Below is a small trained network, with its code and all its weights. Each question gives an input and a class and asks what happens when units are switched off, that is, made to give their printed mean instead of their output.

import numpy as np


def w(rows, s, z=0):
    codes = np.array(rows[::2]) - 128.0
    scale = np.full(codes.shape[1], s)
    scale[-1] = z or s
    return codes * scale


def f(y):
    return y / 2 * (1 + np.tanh(0.7978845608 * (y + 0.044715 * y**3)))


def log_softmax(a):
    a = a - a.max(-1, keepdims=True)
    return a - np.log(np.exp(a).sum(-1, keepdims=True))


def net(x, mask):
    res = np.array(x, float).reshape(1, 5) / 4 @ E
    y = f(res @ A[0][:, :-1].T + A[0][:, -1])
    res = res + np.where(mask, y, B[0][:, -1]) @ B[0][:, :-1]
    return log_softmax(res[-1] @ U[:, :-1].T + U[:, -1])


A, B = {}, {}
E = w([
[70,99,34,71],'x0',
[171,107,76,137],'x1',
[215,184,7,147],'x2',
[84,121,43,221],'x3',
[121,81,118,167],'x4',
],0.013)
A[0] = w([
[136,98,175,191,125],'n0',
[193,246,203,126,52],'n1',
[15,104,188,91,3],'n2',
[125,157,50,227,55],'n3',
[156,75,115,2,190],'n4',
[162,78,201,208,110],'n5',
],0.013,0.0052)
B[0] = w([
[10,32,171,113,188],'n0',
[163,190,78,116,248],'n1',
[72,100,30,147,230],'n2',
[129,99,55,63,234],'n3',
[153,107,188,65,234],'n4',
[114,102,125,57,217],'n5',
],0.011,0.013)
U = w([
[90,149,249,74,87],'0',
[120,149,138,148,133],'1',
[118,252,179,180,35],'2',
[150,159,165,141,59],'3',
[200,221,108,99,254],'4',
[96,150,37,142,147],'5',
],0.012,0.0066)

Each question gives the input, the list of numbers given to net, and the class t.
The units are the neurons (one row each of A and B). Each row of codes is followed by its name. A weight is (code - 128) times the scale printed after its matrix; where a second scale follows, it is the last column's (A, B and U).
mask holds one flag per neuron, in row order. A switched-off neuron (its flag False) gives its mean, the last column of its row in B, instead of its output. The means were averaged over made-up inputs and are rounded, as every weight is.
A unit's drop is (log p(t) with every unit on - log p(t) with that unit switched off) / (log p(t) with every unit on - log p(t) with every unit switched off).
The circuit of an input: a set's keep is (log p(t) with only the set's units on - log p(t) with every unit switched off) / (log p(t) with every unit on - log p(t) with every unit switched off). Starting from all 6 units, units are removed one at a time, each time the one whose removal leaves the highest keep (on an exact tie, the one counted first), for as long as the keep stays at least 0.8.
circuit, biggest first: the units of the circuit, biggest drop first
k most important neurons: the k neurons with the biggest drops, biggest first
drop when u is switched off: that unit's drop, to one decimal
input [2,7,-5,0,6], class 1: circuit, biggest first : n3
input [0,-8,-1,-7,1], class 4: 2 most important neurons : n1, n0
input [6,-4,1,0,-7], class 0: 3 most important neurons : n1, n4, n3
input [6,5,3,-2,4], class 4: circuit, biggest first : n2, n4
input [-4,6,-2,1,1], class 0: circuit, biggest first : n2, n1
input [5,1,-6,-2,-5], class 5: 3 most important neurons : n2, n0, n5
input [-5,0,-2,4,-3], class 0: 2 most important neurons : n2, n0
input [0,-8,7,0,6], class 4: 2 most important neurons : n2, n0
input [4,-3,2,-2,7], class 4: 3 most important neurons : n0, n2, n5
input [-3,-4,-4,2,-8], class 5: 2 most important neurons : n2, n4
input [4,-6,1,-2,0], class 0: 3 most important neurons : n1, n3, n4
input [6,0,-1,-2,5], class 0: 2 most important neurons : n4, n1
input [8,7,3,-6,7], class 4: 2 most important neurons : n0, n5
input [-5,-2,-1,-3,-7], class 4: circuit, biggest first : n1
input [6,-7,-8,-2,-3], class 5: drop when n2 is switched off : 2.0
input [6,-8,-7,-1,-5], class 5: drop when n2 is switched off : 2.0
input [7,2,-4,-4,0], class 0: drop when n3 is switched off : 0.2
input [-7,-4,0,-5,-4], class 4: drop when n1 is switched off : 2.4
